Below are the code and all the weights of a small trained network. Each question names an input and a target symbol and asks about switching units off, where a switched-off unit gives its printed mean instead of its output.

import numpy as np


def w(rows, s, z=0):
    codes = np.array(rows[::2]) - 128.0
    scale = np.full(codes.shape[1], s)
    scale[-1] = z or s
    return codes * scale


def f(y):
    return np.maximum(y, 0)


def softmax(a):
    e = np.exp(a - a.max(-1, keepdims=True))
    return e / e.sum(-1, keepdims=True)


def log_softmax(a):
    a = a - a.max(-1, keepdims=True)
    return a - np.log(np.exp(a).sum(-1, keepdims=True))


def net(x, mask):
    ids = ['βγδζθλμξτφψω'.index(c) for c in x.split()]
    T = len(ids)
    res = E[ids] + P[:T]
    u = 0
    for l in range(2):
        q, k, v = (res @ M[l].T for M in (Q, K, V))
        z = softmax(np.where(np.tri(T) > 0, q @ k.T / 3**0.5, -1e9)) @ v
        res = res + np.where(mask[u], z, O[l][:, -1]) @ O[l][:, :-1]
        u += 1
        y = f(res @ A[l][:, :-1].T + A[l][:, -1])
        res = res + np.where(mask[u : u + 8], y, B[l][:, -1]) @ B[l][:, :-1]
        u += 8
    return log_softmax(res[-1] @ U[:, :-1].T + U[:, -1])


Q, K, V, O, A, B = {}, {}, {}, {}, {}, {}
E = w([
[179,90,166,142,218,79,32,179],'β',
[153,161,102,148,188,86,92,69],'γ',
[212,68,146,118,41,112,159,59],'δ',
[102,184,212,61,89,79,50,123],'ζ',
[210,152,7,111,96,142,95,108],'θ',
[191,64,137,62,178,132,136,175],'λ',
[177,165,207,53,167,240,145,121],'μ',
[65,110,91,136,182,118,18,94],'ξ',
[160,175,176,202,55,153,101,143],'τ',
[77,153,164,109,163,129,131,153],'φ',
[179,91,115,136,231,229,199,107],'ψ',
[89,237,123,44,162,181,24,116],'ω',
],0.02)
P = w([
[187,130,157,185,114,106,201,186],'0',
[174,132,97,108,154,129,162,151],'1',
[174,103,66,187,104,119,165,222],'2',
[175,106,90,201,111,117,165,228],'3',
[165,101,67,151,142,141,149,198],'4',
[156,167,49,106,113,125,174,159],'5',
[156,105,103,104,166,164,148,161],'6',
[146,222,3,102,77,106,164,171],'7',
[166,181,62,119,121,104,165,179],'8',
],0.0064)
Q[0] = w([
[90,87,247,36,204,168,169,240],'0.h0',
[138,52,147,81,249,89,225,239],'0.h0',
[174,2,93,170,79,143,55,58],'0.h0',
],0.0055)
K[0] = w([
[145,173,135,126,196,193,102,254],'0.h0',
[24,48,99,135,248,185,155,181],'0.h0',
[156,75,107,142,106,92,133,64],'0.h0',
],0.0067)
V[0] = w([
[117,127,125,152,73,132,114,99],'0.h0',
[253,201,163,120,203,101,104,111],'0.h0',
[114,6,137,82,94,148,123,109],'0.h0',
],0.0052)
O[0] = w([
[167,75,91,125,61,228,118,100,86],'0.h0',
[127,185,71,107,117,143,91,105,255],'0.h0',
[184,76,151,76,69,148,245,63,115],'0.h0',
],0.012,0.0061)
A[0] = w([
[200,193,140,10,138,113,220,200,139],'0.n0',
[2,188,94,115,169,74,101,151,252],'0.n1',
[165,30,209,189,103,195,221,236,127],'0.n2',
[56,154,113,54,101,94,60,146,170],'0.n3',
[32,96,75,151,112,46,12,102,67],'0.n4',
[115,55,113,149,87,61,167,149,56],'0.n5',
[49,160,3,210,140,95,115,106,219],'0.n6',
[228,160,137,218,89,100,42,131,160],'0.n7',
],0.0063,0.0022)
B[0] = w([
[162,65,133,200,86,156,142,174,255],'0.n0',
[90,88,254,76,154,132,140,135,218],'0.n1',
[88,176,139,60,148,135,128,114,166],'0.n2',
[166,86,170,170,149,147,154,174,198],'0.n3',
[186,105,114,85,60,140,176,90,190],'0.n4',
[241,115,148,159,104,133,92,90,138],'0.n5',
[23,79,119,101,209,138,68,133,197],'0.n6',
[135,162,101,136,113,91,107,117,211],'0.n7',
],0.0084,0.0085)
Q[1] = w([
[143,234,126,236,146,188,164,198],'1.h0',
[136,255,98,148,198,149,165,96],'1.h0',
[50,201,106,158,65,75,132,49],'1.h0',
],0.0071)
K[1] = w([
[153,189,139,177,91,161,175,116],'1.h0',
[112,194,2,128,152,225,146,33],'1.h0',
[43,200,106,214,171,113,118,170],'1.h0',
],0.0076)
V[1] = w([
[137,48,215,140,103,77,62,168],'1.h0',
[126,160,121,149,174,141,139,198],'1.h0',
[254,119,100,103,157,235,31,127],'1.h0',
],0.0051)
O[1] = w([
[255,140,157,154,100,86,202,173,168],'1.h0',
[88,151,79,117,112,153,169,232,113],'1.h0',
[131,162,79,161,95,113,129,237,255],'1.h0',
],0.01,0.009)
A[1] = w([
[147,130,108,138,90,130,146,126,41],'1.n0',
[99,142,145,115,71,165,136,142,234],'1.n1',
[183,139,107,149,149,193,164,57,202],'1.n2',
[179,119,172,112,36,155,97,102,5],'1.n3',
[134,122,124,136,54,122,180,165,130],'1.n4',
[132,119,143,96,131,1,78,129,91],'1.n5',
[155,167,144,141,62,115,59,107,164],'1.n6',
[133,94,91,208,184,56,192,166,208],'1.n7',
],0.0079,0.0021)
B[1] = w([
[23,133,149,112,151,132,45,189,170],'1.n0',
[154,73,203,177,177,71,217,115,203],'1.n1',
[57,173,214,164,2,93,68,166,216],'1.n2',
[137,204,117,146,184,165,138,69,228],'1.n3',
[227,77,101,102,167,209,124,56,248],'1.n4',
[157,182,50,190,191,138,97,23,228],'1.n5',
[65,132,177,140,46,168,117,55,223],'1.n6',
[28,144,184,55,116,98,196,81,254],'1.n7',
],0.0074,0.0063)
U = w([
[125,149,177,88,130,107,69,180,50],'β',
[152,97,114,72,92,66,136,165,252],'γ',
[137,181,88,62,111,114,88,151,129],'δ',
[114,145,163,226,101,86,85,181,118],'ζ',
[130,33,157,161,155,134,59,138,179],'θ',
[169,197,119,135,125,28,137,171,127],'λ',
[176,67,119,254,163,122,128,194,139],'μ',
[68,196,119,147,151,165,184,107,94],'ξ',
[151,157,144,139,145,132,138,99,99],'τ',
[138,140,125,102,94,107,115,145,152],'φ',
[118,152,119,143,177,125,97,106,142],'ψ',
[94,117,190,168,111,61,152,163,187],'ω',
],0.0083,0.0036)

Each question gives the input, a string of symbols that net reads in full, and the target symbol t.
The units are the heads (3 rows each of Q, K, V and O) and the neurons (one row each of A and B). Each row of codes is followed by its name. A weight is (code - 128) times the scale printed after its matrix; where a second scale follows, it is the last column's (O, A, B and U).
mask holds one flag per unit, layer by layer, with each layer's heads first. A switched-off unit (its flag False) gives its mean, the last column of its rows in O or B, instead of its output. The means were averaged over made-up inputs and are rounded, as every weight is.
A unit's drop is (log p(t) with every unit on - log p(t) with that unit switched off) / (log p(t) with every unit on - log p(t) with every unit switched off).
The circuit of an input: a set's keep is (log p(t) with only the set's units on - log p(t) with every unit switched off) / (log p(t) with every unit on - log p(t) with every unit switched off). Starting from the 12 units with the biggest drops (on a tie, the unit counted first), units are removed one at a time, each time the one whose removal leaves the highest keep (on an exact tie, the one counted first), for as long as the keep stays at least 0.8.
circuit, biggest first: the units of the circuit, biggest drop first
k most important neurons: the k neurons with the biggest drops, biggest first
top k neurons in layer l: the k neurons of layer l with the biggest drops, biggest first
drop when u is switched off: that unit's drop, to one decimal
input ξ μ τ λ ζ, target τ: top 2 neurons in layer 0 : (0.n1 0.n4)
input μ ψ ω μ γ, target ψ: 2 most important neurons : (0.n0 0.n6)
input τ φ ω ξ, target θ: circuit, biggest first : (0.n6)
input β μ γ, target ψ: 2 most important neurons : (0.n6 0.n0)
input γ μ τ θ τ μ β δ ξ, target γ: circuit, biggest first : (1.h0 0.n4)
input δ μ ψ, target ω: circuit, biggest first : (1.n2 1.n7 1.h0)
input δ τ β, target ψ: 2 most important neurons : (1.n5 0.n0)
input ψ λ τ ω μ τ δ μ β, target ψ: circuit, biggest first : (1.n5 0.h0 1.h0)
input μ ψ φ ψ μ ξ, target θ: circuit, biggest first : (0.n6 0.n1)
input μ τ μ ω ψ τ β μ δ, target τ: circuit, biggest first : (1.n3 0.h0)
input ψ μ μ ω ψ γ θ β, target λ: top 2 neurons in layer 0 : (0.n4 0.n1)
input ζ ψ ψ φ τ φ, target ω: 2 most important neurons : (0.n1 1.n7)
input ξ δ β μ, target ζ: top 2 neurons in layer 1 : (1.n2 1.n4)
input θ τ λ θ, target δ: most important neuron : (0.n0)
input ψ φ τ θ τ ψ δ, target τ: top 2 neurons in layer 1 : (1.n3 1.n4)
input μ τ μ μ, target μ: drop when 0.n2 is switched off : 0.0
input δ ζ μ, target ζ: drop when 0.h0 is switched off : 0.3
input λ μ τ γ ω β μ ω, target β: drop when 0.h0 is switched off : 0.2
input θ ω τ φ ψ, target ξ: drop when 1.n7 is switched off : 0.2
input β λ ψ, target ξ: top neuron in layer 0 : (0.n1)
